Below are the code and all the weights of a small trained network. Each question names an input and a class and asks about switching units off, where a switched-off unit gives its printed mean instead of its output.

import numpy as np


def w(rows, s, z=0):
    codes = np.array(rows[::2]) - 128.0
    scale = np.full(codes.shape[1], s)
    scale[-1] = z or s
    return codes * scale


def f(y):
    return np.maximum(y, 0)


def log_softmax(a):
    a = a - a.max(-1, keepdims=True)
    return a - np.log(np.exp(a).sum(-1, keepdims=True))


def net(x, mask):
    res = np.array(x, float).reshape(1, 2) / 4 @ E
    y = f(res @ A[0][:, :-1].T + A[0][:, -1])
    res = res + np.where(mask, y, B[0][:, -1]) @ B[0][:, :-1]
    return log_softmax(res[-1] @ U[:, :-1].T + U[:, -1])


A, B = {}, {}
E = w([
[141,58,124,164,135,144,232,38,13,124,102],'x0',
[19,152,83,128,126,6,177,48,50,159,70],'x1',
],0.014)
A[0] = w([
[55,146,89,134,90,75,133,91,92,180,112,129],'neuron 0',
[88,193,106,70,100,94,4,192,222,166,74,72],'neuron 1',
[63,148,72,124,115,76,156,114,113,174,99,204],'neuron 2',
[153,135,157,123,136,146,107,212,201,130,157,180],'neuron 3',
[195,143,160,72,133,165,50,194,195,78,172,125],'neuron 4',
[77,141,102,153,102,103,127,117,99,158,83,103],'neuron 5',
[81,182,101,123,123,87,54,195,159,182,123,40],'neuron 6',
[88,109,107,134,137,113,159,56,71,152,122,190],'neuron 7',
[120,107,121,171,136,83,168,98,60,115,69,194],'neuron 8',
[161,146,159,132,102,169,73,180,213,157,180,155],'neuron 9',
[176,107,163,134,162,184,129,150,156,106,160,193],'neuron 10',
[160,138,141,106,101,159,96,145,158,118,149,2],'neuron 11',
[119,184,133,67,101,113,3,203,252,145,153,121],'neuron 12',
[163,117,123,110,91,134,100,163,178,116,162,75],'neuron 13',
],0.017,0.0081)
B[0] = w([
[86,177,64,82,147,76,170,128,109,145,166,204],'neuron 0',
[91,157,85,173,85,181,73,121,197,64,120,229],'neuron 1',
[84,166,84,71,149,108,167,79,117,104,62,205],'neuron 2',
[161,144,142,205,130,182,94,174,115,129,174,208],'neuron 3',
[144,195,181,156,53,58,110,188,99,206,190,234],'neuron 4',
[140,149,93,83,138,99,149,134,108,138,204,176],'neuron 5',
[95,143,68,123,95,150,95,115,180,93,108,188],'neuron 6',
[161,111,125,86,134,126,168,88,74,111,100,202],'neuron 7',
[153,106,119,108,148,120,179,76,73,133,101,203],'neuron 8',
[193,103,190,197,74,230,70,199,92,169,187,219],'neuron 9',
[189,112,142,209,136,182,79,156,114,124,150,196],'neuron 10',
[125,155,146,111,75,82,121,170,77,180,161,164],'neuron 11',
[88,204,75,243,51,237,7,180,214,35,188,253],'neuron 12',
[121,105,130,99,121,119,129,104,86,95,108,175],'neuron 13',
],0.017,0.044)
U = w([
[153,92,142,172,151,176,148,103,85,117,105,172],'0',
[79,147,104,83,119,68,190,98,89,153,89,88],'1',
[49,173,85,158,98,97,69,99,208,78,100,63],'2',
[9,15,250,150,19,22,38,252,229,38,8,1],'3',
[148,128,175,177,133,173,91,195,160,159,172,168],'4',
],0.018,0.015)

Each question gives the input, the list of numbers given to net, and the class t.
The units are the neurons (one row each of A and B). Each row of codes is followed by its name. A weight is (code - 128) times the scale printed after its matrix; where a second scale follows, it is the last column's (A, B and U).
mask holds one flag per neuron, in row order. A switched-off neuron (its flag False) gives its mean, the last column of its row in B, instead of its output. The means were averaged over made-up inputs and are rounded, as every weight is.
A unit's drop is (log p(t) with every unit on - log p(t) with that unit switched off) / (log p(t) with every unit on - log p(t) with every unit switched off).
top k neurons: the k neurons with the biggest drops, biggest first
drop when u is switched off: that unit's drop, to one decimal
input [4,-1], class 0: top 2 neurons -> neuron 0; neuron 2
input [4,-3], class 0: top 2 neurons -> neuron 12; neuron 4
input [7,-5], class 0: top neuron -> neuron 12
input [3,-1], class 0: top 2 neurons -> neuron 12; neuron 0
input [8,-6], class 0: top 2 neurons -> neuron 12; neuron 4
input [5,-1], class 0: top 3 neurons -> neuron 0; neuron 2; neuron 4
input [3,-2], class 0: top 2 neurons -> neuron 12; neuron 4
input [2,-1], class 0: drop when neuron 12 is switched off -> 0.5
input [-2,5], class 1: drop when neuron 12 is switched off -> 0.4
input [1,1], class 1: drop when neuron 12 is switched off -> 0.4
